Below is a small trained network, with its code and all its weights. Each question gives an input and a target symbol and asks what happens when units are switched off, that is, made to give their printed mean instead of their output.

import numpy as np


def w(rows, s, z=0):
    codes = np.array(rows[::2]) - 128.0
    scale = np.full(codes.shape[1], s)
    scale[-1] = z or s
    return codes * scale


def f(y):
    return y / 2 * (1 + np.tanh(0.7978845608 * (y + 0.044715 * y**3)))


def softmax(a):
    e = np.exp(a - a.max(-1, keepdims=True))
    return e / e.sum(-1, keepdims=True)


def log_softmax(a):
    a = a - a.max(-1, keepdims=True)
    return a - np.log(np.exp(a).sum(-1, keepdims=True))


def net(x, mask):
    ids = ['αβγδεζθλμπσφψ'.index(c) for c in x.split()]
    T = len(ids)
    res = E[ids] + P[:T]
    r = res
    for j in range(2):
        rows = slice(4 * j, 4 * j + 4)
        q, k, v = (r @ M[0][rows].T for M in (Q, K, V))
        z = softmax(np.where(np.tri(T) > 0, q @ k.T / 4**0.5, -1e9)) @ v
        o = O[0][rows]
        res = res + np.where(mask[j], z, o[:, -1]) @ o[:, :-1]
    y = f(res @ A[0][:, :-1].T + A[0][:, -1])
    res = res + np.where(mask[2:14], y, B[0][:, -1]) @ B[0][:, :-1]
    return log_softmax(res[-1] @ U[:, :-1].T + U[:, -1])


Q, K, V, O, A, B = {}, {}, {}, {}, {}, {}
E = w([
[110,186,229],'α',
[143,87,162],'β',
[164,114,93],'γ',
[98,187,124],'δ',
[171,102,58],'ε',
[170,87,147],'ζ',
[95,137,83],'θ',
[116,184,151],'λ',
[4,210,54],'μ',
[166,134,114],'π',
[103,193,57],'σ',
[82,164,29],'φ',
[109,125,13],'ψ',
],0.015)
P = w([
[145,202,37],'0',
[113,182,254],'1',
[85,187,232],'2',
[54,190,221],'3',
[35,213,165],'4',
[53,201,118],'5',
],0.0085)
Q[0] = w([
[69,98,107],'h1',
[147,103,182],'h1',
[161,87,84],'h1',
[50,153,144],'h1',
[38,202,63],'h2',
[131,67,173],'h2',
[157,2,142],'h2',
[161,247,122],'h2',
],0.0097)
K[0] = w([
[113,163,82],'h1',
[75,83,154],'h1',
[147,62,92],'h1',
[55,193,2],'h1',
[188,221,66],'h2',
[9,145,175],'h2',
[51,135,228],'h2',
[117,26,37],'h2',
],0.0091)
V[0] = w([
[139,177,210],'h1',
[78,164,119],'h1',
[33,220,217],'h1',
[203,202,117],'h1',
[154,59,50],'h2',
[122,190,82],'h2',
[120,255,194],'h2',
[72,237,113],'h2',
],0.011)
O[0] = w([
[136,54,45,124],'h1',
[190,118,130,202],'h1',
[181,71,97,225],'h1',
[132,88,98,180],'h1',
[2,169,181,149],'h2',
[138,202,178,239],'h2',
[233,113,113,173],'h2',
[195,201,178,254],'h2',
],0.0093,0.0096)
A[0] = w([
[90,187,126,38],'n1',
[145,194,134,101],'n2',
[80,123,67,187],'n3',
[179,76,110,61],'n4',
[252,178,78,167],'n5',
[177,127,206,167],'n6',
[193,174,113,51],'n7',
[142,114,169,95],'n8',
[154,53,110,160],'n9',
[105,127,197,210],'n10',
[43,123,149,254],'n11',
[141,209,54,105],'n12',
],0.011,0.0065)
B[0] = w([
[49,110,153,153],'n1',
[211,164,89,182],'n2',
[207,8,218,133],'n3',
[67,140,167,146],'n4',
[91,65,187,254],'n5',
[92,137,85,187],'n6',
[129,98,211,185],'n7',
[76,196,84,131],'n8',
[88,236,156,142],'n9',
[88,114,21,159],'n10',
[178,45,1,157],'n11',
[119,64,170,174],'n12',
],0.0069,0.025)
U = w([
[63,168,109,180],'α',
[216,102,43,255],'β',
[219,58,98,112],'γ',
[30,9,90,119],'δ',
[195,126,94,174],'ε',
[163,194,161,84],'ζ',
[77,234,173,80],'θ',
[149,178,123,150],'λ',
[198,49,54,136],'μ',
[143,38,127,49],'π',
[221,79,109,97],'σ',
[165,88,87,156],'φ',
[254,156,122,64],'ψ',
],0.0073,0.0048)

Each question gives the input, a string of symbols that net reads in full, and the target symbol t.
The units are the heads (4 rows each of Q, K, V and O) and the neurons (one row each of A and B). Each row of codes is followed by its name. A weight is (code - 128) times the scale printed after its matrix; where a second scale follows, it is the last column's (O, A, B and U).
mask holds one flag per unit, heads first, then neurons. A switched-off unit (its flag False) gives its mean, the last column of its rows in O or B, instead of its output. The means were averaged over made-up inputs and are rounded, as every weight is.
A unit's drop is (log p(t) with every unit on - log p(t) with that unit switched off) / (log p(t) with every unit on - log p(t) with every unit switched off).
The circuit of an input: a set's keep is (log p(t) with only the set's units on - log p(t) with every unit switched off) / (log p(t) with every unit on - log p(t) with every unit switched off). Starting from the 12 units with the biggest drops (on a tie, the unit counted first), units are removed one at a time, each time the one whose removal leaves the highest keep (on an exact tie, the one counted first), for as long as the keep stays at least 0.8.
units of the circuit, in order: the units of the circuit, biggest drop first
top k neurons: the k neurons with the biggest drops, biggest first
drop of u: that unit's drop, to one decimal
input ε β σ φ π θ, target δ: units of the circuit, in order -> (h2)
input ε α π α θ, target δ: top 2 neurons -> (n11; n1)
input ψ φ γ ε σ, target α: top 3 neurons -> (n1; n5; n11)
input α ζ μ, target π: top 4 neurons -> (n5; n4; n7; n2)
input ε π β ε ε σ, target δ: units of the circuit, in order -> (h2; n11)
input ε ε ζ σ α ψ, target δ: top 2 neurons -> (n1; n11)
input ψ θ μ σ, target α: top 3 neurons -> (n1; n10; n5)
input ψ μ π λ, target α: units of the circuit, in order -> (h2; n10)
input φ σ μ π ε σ, target θ: top 3 neurons -> (n11; n1; n3)
input ε β θ φ δ φ, target δ: top 2 neurons -> (n1; n11)
input ε μ λ ψ μ, target δ: top 2 neurons -> (n2; n1)
input ε γ α ψ, target δ: top 2 neurons -> (n11; n1)
input μ σ α, target ψ: top 2 neurons -> (n2; n1)
input ε β μ ε σ, target δ: top neuron -> (n1)
input φ α ε ε ε θ, target θ: top 2 neurons -> (n1; n3)
input ψ α θ ψ β ψ, target α: drop of n5 -> 0.3
input φ λ σ φ, target θ: drop of n11 -> 0.0
input ε θ λ, target δ: drop of n2 -> 0.1
input μ φ μ σ, target ψ: drop of n2 -> 0.3
input ψ π π φ, target α: top neuron -> (n5)
